Below is a small trained network, with its code and all its weights. Each question gives an input and a target symbol and asks what happens when units are switched off, that is, made to give their printed mean instead of their output.

import numpy as np


def w(rows, s, z=0):
    codes = np.array(rows[::2]) - 128.0
    scale = np.full(codes.shape[1], s)
    scale[-1] = z or s
    return codes * scale


def norm(h):
    return h / np.sqrt((h * h).mean(-1, keepdims=True) + 1e-5)


def f(y):
    return y / 2 * (1 + np.tanh(0.7978845608 * (y + 0.044715 * y**3)))


def softmax(a):
    e = np.exp(a - a.max(-1, keepdims=True))
    return e / e.sum(-1, keepdims=True)


def log_softmax(a):
    a = a - a.max(-1, keepdims=True)
    return a - np.log(np.exp(a).sum(-1, keepdims=True))


def net(x, mask):
    ids = ['γδεζθλμξπστφψω'.index(c) for c in x.split()]
    T = len(ids)
    res = E[ids] + P[:T]
    r = norm(res)
    for j in range(3):
        rows = slice(2 * j, 2 * j + 2)
        q, k, v = (r @ M[0][rows].T for M in (Q, K, V))
        z = softmax(np.where(np.tri(T) > 0, q @ k.T / 2**0.5, -1e9)) @ v
        o = O[0][rows]
        res = res + np.where(mask[j], z, o[:, -1]) @ o[:, :-1]
    y = f(norm(res) @ A[0][:, :-1].T + A[0][:, -1])
    res = res + np.where(mask[3:19], y, B[0][:, -1]) @ B[0][:, :-1]
    return log_softmax(norm(res)[-1] @ U[:, :-1].T + U[:, -1])


Q, K, V, O, A, B = {}, {}, {}, {}, {}, {}
E = w([
[156,101,99],'γ',
[192,203,153],'δ',
[127,250,83],'ε',
[169,109,196],'ζ',
[158,114,101],'θ',
[151,108,96],'λ',
[154,96,98],'μ',
[47,56,186],'ξ',
[161,119,105],'π',
[160,98,98],'σ',
[172,87,90],'τ',
[92,159,232],'φ',
[138,52,131],'ψ',
[105,30,158],'ω',
],0.015)
P = w([
[72,62,83],'0',
[104,66,92],'1',
[115,63,103],'2',
[138,64,111],'3',
[159,63,122],'4',
[172,54,129],'5',
[190,48,139],'6',
[217,50,151],'7',
[240,48,174],'8',
[248,34,182],'9',
[254,22,188],'10',
],0.0069)
Q[0] = w([
[144,142,118],'h1',
[1,128,195],'h1',
[75,205,86],'h2',
[191,60,210],'h2',
[95,199,198],'h3',
[134,119,168],'h3',
],0.048)
K[0] = w([
[111,120,146],'h1',
[55,238,2],'h1',
[46,177,25],'h2',
[191,22,216],'h2',
[11,221,20],'h3',
[120,118,62],'h3',
],0.025)
V[0] = w([
[117,93,130],'h1',
[70,143,217],'h1',
[159,23,112],'h2',
[60,145,252],'h2',
[64,159,175],'h3',
[159,143,122],'h3',
],0.03)
O[0] = w([
[113,106,108,166],'h1',
[199,83,114,141],'h1',
[48,64,83,249],'h2',
[153,105,252,185],'h2',
[61,144,136,34],'h3',
[142,129,100,139],'h3',
],0.027,0.017)
A[0] = w([
[106,148,111,61],'n1',
[41,196,114,2],'n2',
[47,103,13,221],'n3',
[95,57,253,183],'n4',
[113,201,243,220],'n5',
[158,141,69,60],'n6',
[69,178,101,41],'n7',
[139,168,26,160],'n8',
[128,133,128,68],'n9',
[107,119,145,108],'n10',
[56,107,122,87],'n11',
[114,142,103,162],'n12',
[60,16,148,42],'n13',
[71,123,159,62],'n14',
[182,207,96,44],'n15',
[106,152,94,49],'n16',
],0.018,0.004)
B[0] = w([
[132,131,110,124],'n1',
[186,101,23,136],'n2',
[221,239,165,214],'n3',
[165,4,42,255],'n4',
[247,176,134,163],'n5',
[110,67,141,139],'n6',
[166,130,68,135],'n7',
[80,13,89,169],'n8',
[133,115,140,121],'n9',
[124,109,144,135],'n10',
[164,126,210,162],'n11',
[117,132,111,134],'n12',
[10,135,186,234],'n13',
[137,53,197,140],'n14',
[68,144,236,143],'n15',
[121,124,97,130],'n16',
],0.038,0.016)
U = w([
[149,132,68,178],'γ',
[154,138,86,149],'δ',
[139,123,133,101],'ε',
[253,95,162,177],'ζ',
[150,140,105,124],'θ',
[62,192,136,183],'λ',
[165,164,153,56],'μ',
[145,129,127,2],'ξ',
[77,116,191,157],'π',
[145,143,84,160],'σ',
[151,140,88,138],'τ',
[101,48,110,111],'φ',
[150,141,105,85],'ψ',
[173,179,152,148],'ω',
],0.015,0.005)

Each question gives the input, a string of symbols that net reads in full, and the target symbol t.
The units are the heads (2 rows each of Q, K, V and O) and the neurons (one row each of A and B). Each row of codes is followed by its name. A weight is (code - 128) times the scale printed after its matrix; where a second scale follows, it is the last column's (O, A, B and U).
mask holds one flag per unit, heads first, then neurons. A switched-off unit (its flag False) gives its mean, the last column of its rows in O or B, instead of its output. The means were averaged over made-up inputs and are rounded, as every weight is.
A unit's drop is (log p(t) with every unit on - log p(t) with that unit switched off) / (log p(t) with every unit on - log p(t) with every unit switched off).
The circuit of an input: a set's keep is (log p(t) with only the set's units on - log p(t) with every unit switched off) / (log p(t) with every unit on - log p(t) with every unit switched off). Starting from the 12 units with the biggest drops (on a tie, the unit counted first), units are removed one at a time, each time the one whose removal leaves the highest keep (on an exact tie, the one counted first), for as long as the keep stays at least 0.8.
circuit, biggest first: the units of the circuit, biggest drop first
unit that matters most: the unit with the biggest drop
top k neurons: the k neurons with the biggest drops, biggest first
heads that matter: for each layer, one digit per head in row order, 1 if its drop is at least 0.15 and else 0, layers parted by /
drop when u is switched off: that unit's drop, to one decimal
input φ π ξ φ φ δ φ θ ω τ δ, target π: top 2 neurons => (n13, n4)
input τ μ μ φ λ ψ π, target λ: heads that matter => 010
input ψ φ τ λ φ ε ε λ ψ δ, target λ: circuit, biggest first => (n4, h2, n3, n5)
input ε ε δ ε μ ε μ ζ δ, target π: heads that matter => 001
input ψ δ ψ ψ γ ω φ, target π: heads that matter => 010
input λ φ δ τ μ θ ε φ ψ τ λ, target λ: circuit, biggest first => (n4, h2, n3, n5)
input ψ ε ε ω ε τ, target π: circuit, biggest first => (h2, n13, n4, n3)
input π δ ε σ ε ξ ω π, target π: circuit, biggest first => (h2, n4, n13, n3)
input ε φ ε, target ζ: circuit, biggest first => (h1, h2)
input τ φ ψ φ φ, target λ: circuit, biggest first => (h2, n3, h1)
input θ π π φ, target ζ: circuit, biggest first => (h2, n5)
input ω τ ξ, target π: circuit, biggest first => (n3, h1)
input ψ μ ξ, target λ: unit that matters most => h2
input σ ε ξ φ ξ ψ γ π θ ω ψ, target π: top 2 neurons => (n4, n13)
input π φ π π θ τ ω θ λ, target π: heads that matter => 010
input μ φ ζ ε τ θ θ ε, target π: top 4 neurons => (n15, n4, n3, n8)
input θ λ ω σ π, target π: top 3 neurons => (n13, n4, n3)
input δ φ φ π ω γ, target π: top 2 neurons => (n13, n3)
input φ φ ε ψ δ, target λ: drop when n4 is switched off => 0.6
input φ θ γ, target ζ: drop when h2 is switched off => 0.4
input ψ ξ τ, target λ: drop when n3 is switched off => 0.4
input γ μ ε δ μ μ γ ε τ ψ μ, target λ: drop when n7 is switched off => 0.0
